Below are the code and all the weights of a small trained network. Each question names an input and a class and asks about switching units off, where a switched-off unit gives its printed mean instead of its output.

import numpy as np


def w(rows, s, z=0):
    codes = np.array(rows[::2]) - 128.0
    scale = np.full(codes.shape[1], s)
    scale[-1] = z or s
    return codes * scale


def f(y):
    return np.maximum(y, 0)


def log_softmax(a):
    a = a - a.max(-1, keepdims=True)
    return a - np.log(np.exp(a).sum(-1, keepdims=True))


def net(x, mask):
    res = np.array(x, float).reshape(1, 8) / 4 @ E
    y = f(res @ A[0][:, :-1].T + A[0][:, -1])
    res = res + np.where(mask, y, B[0][:, -1]) @ B[0][:, :-1]
    return log_softmax(res[-1] @ U[:, :-1].T + U[:, -1])


A, B = {}, {}
E = w([
[145,162,193,208,47],'x0',
[45,48,117,204,173],'x1',
[127,58,178,67,78],'x2',
[105,112,46,95,2],'x3',
[218,60,97,166,135],'x4',
[128,128,127,128,128],'x5',
[128,128,128,128,128],'x6',
[128,128,128,128,128],'x7',
],0.0097)
A[0] = w([
[116,121,170,148,167,147],'N1',
[89,131,50,112,50,81],'N2',
[98,209,85,160,151,110],'N3',
[194,188,121,93,118,53],'N4',
[122,105,173,102,117,102],'N5',
[55,190,151,102,119,137],'N6',
[96,147,127,113,134,241],'N7',
[127,129,111,90,169,89],'N8',
[143,142,201,138,176,92],'N9',
[101,105,43,35,205,68],'N10',
[193,32,159,115,113,79],'N11',
[150,135,124,177,90,131],'N12',
[92,122,116,155,131,31],'N13',
[137,70,187,70,106,98],'N14',
[23,69,150,178,127,105],'N15',
[122,121,109,73,153,122],'N16',
[116,165,209,220,47,87],'N17',
[155,139,158,129,172,119],'N18',
[149,122,195,95,189,124],'N19',
[152,119,177,166,179,107],'N20',
[119,82,93,185,139,136],'N21',
[196,131,117,111,122,95],'N22',
[9,202,178,81,129,2],'N23',
[210,99,100,166,143,138],'N24',
[183,141,61,181,144,87],'N25',
[147,105,154,142,163,132],'N26',
[70,97,210,72,107,83],'N27',
[90,68,130,167,131,48],'N28',
[117,98,32,156,58,127],'N29',
[172,184,156,64,111,102],'N30',
[127,211,49,179,154,102],'N31',
],0.015,0.0026)
B[0] = w([
[107,142,85,138,112,179],'N1',
[74,167,28,188,114,211],'N2',
[53,41,156,142,109,182],'N3',
[86,205,184,56,137,187],'N4',
[89,98,147,148,120,155],'N5',
[177,99,69,58,140,189],'N6',
[158,124,112,115,131,164],'N7',
[166,139,155,164,120,170],'N8',
[100,159,53,173,106,188],'N9',
[237,144,228,245,144,247],'N10',
[137,10,108,91,141,197],'N11',
[172,118,146,163,151,174],'N12',
[121,155,163,85,121,151],'N13',
[44,64,165,164,121,184],'N14',
[96,227,197,47,129,219],'N15',
[154,145,173,179,138,176],'N16',
[241,134,223,254,162,232],'N17',
[101,146,70,143,110,170],'N18',
[92,164,58,171,98,190],'N19',
[123,151,70,156,116,190],'N20',
[137,173,164,44,135,191],'N21',
[153,162,142,46,145,169],'N22',
[218,50,45,27,144,210],'N23',
[193,80,82,58,136,192],'N24',
[117,27,129,80,130,182],'N25',
[121,146,77,121,121,170],'N26',
[65,25,135,159,124,187],'N27',
[120,181,173,55,130,183],'N28',
[108,171,13,159,112,217],'N29',
[86,231,183,61,133,196],'N30',
[31,33,178,157,109,192],'N31',
],0.022,0.015)
U = w([
[126,196,4,187,100,96],'0',
[236,147,155,206,158,89],'1',
[212,66,60,56,152,253],'2',
[109,212,158,62,138,86],'3',
[62,32,141,144,121,117],'4',
],0.012,0.0027)

Each question gives the input, the list of numbers given to net, and the class t.
The units are the neurons (one row each of A and B). Each row of codes is followed by its name. A weight is (code - 128) times the scale printed after its matrix; where a second scale follows, it is the last column's (A, B and U).
mask holds one flag per neuron, in row order. A switched-off neuron (its flag False) gives its mean, the last column of its row in B, instead of its output. The means were averaged over made-up inputs and are rounded, as every weight is.
A unit's drop is (log p(t) with every unit on - log p(t) with that unit switched off) / (log p(t) with every unit on - log p(t) with every unit switched off).
The circuit of an input: a set's keep is (log p(t) with only the set's units on - log p(t) with every unit switched off) / (log p(t) with every unit on - log p(t) with every unit switched off). Starting from the 12 units with the biggest drops (on a tie, the unit counted first), units are removed one at a time, each time the one whose removal leaves the highest keep (on an exact tie, the one counted first), for as long as the keep stays at least 0.8.
circuit, biggest first: the units of the circuit, biggest drop first
k most important neurons: the k neurons with the biggest drops, biggest first
drop when u is switched off: that unit's drop, to one decimal
input [5,8,3,4,-7,6,-8,-1], class 3: 3 most important neurons	[N15, N28, N11]
input [-1,8,1,4,7,-3,1,2], class 3: 3 most important neurons	[N15, N23, N28]
input [-7,0,0,7,5,2,6,-3], class 0: circuit, biggest first	[N2]
input [0,-3,8,6,-7,-5,4,7], class 4: 3 most important neurons	[N27, N14, N24]
input [-7,8,-3,-4,2,4,-4,1], class 3: 4 most important neurons	[N15, N17, N21, N28]
input [-8,-1,2,-7,6,2,-2,-2], class 1: 2 most important neurons	[N10, N29]
input [2,-5,-3,1,4,2,5,4], class 3: 2 most important neurons	[N23, N4]
input [1,5,1,4,5,-1,8,-4], class 2: 4 most important neurons	[N30, N11, N4, N24]
input [-1,-3,4,8,-8,5,-4,-1], class 0: 4 most important neurons	[N2, N29, N11, N24]
input [6,-8,6,2,8,1,-2,7], class 2: 3 most important neurons	[N11, N24, N15]
input [4,-7,7,0,-2,3,6,3], class 3: 4 most important neurons	[N30, N4, N31, N3]
input [-5,3,7,-5,-7,-3,2,4], class 2: 4 most important neurons	[N23, N6, N31, N3]
input [5,-7,7,-8,-5,-3,2,-6], class 0: 2 most important neurons	[N9, N19]
input [2,3,-8,3,4,8,2,6], class 4: circuit, biggest first	[N31]
input [-7,-6,0,-1,-2,8,8,0], class 1: drop when N10 is switched off	5.4
input [-6,6,3,4,1,-3,1,-2], class 1: drop when N10 is switched off	4.6
input [-2,7,3,-1,-3,-7,-8,7], class 3: drop when N13 is switched off	0.0
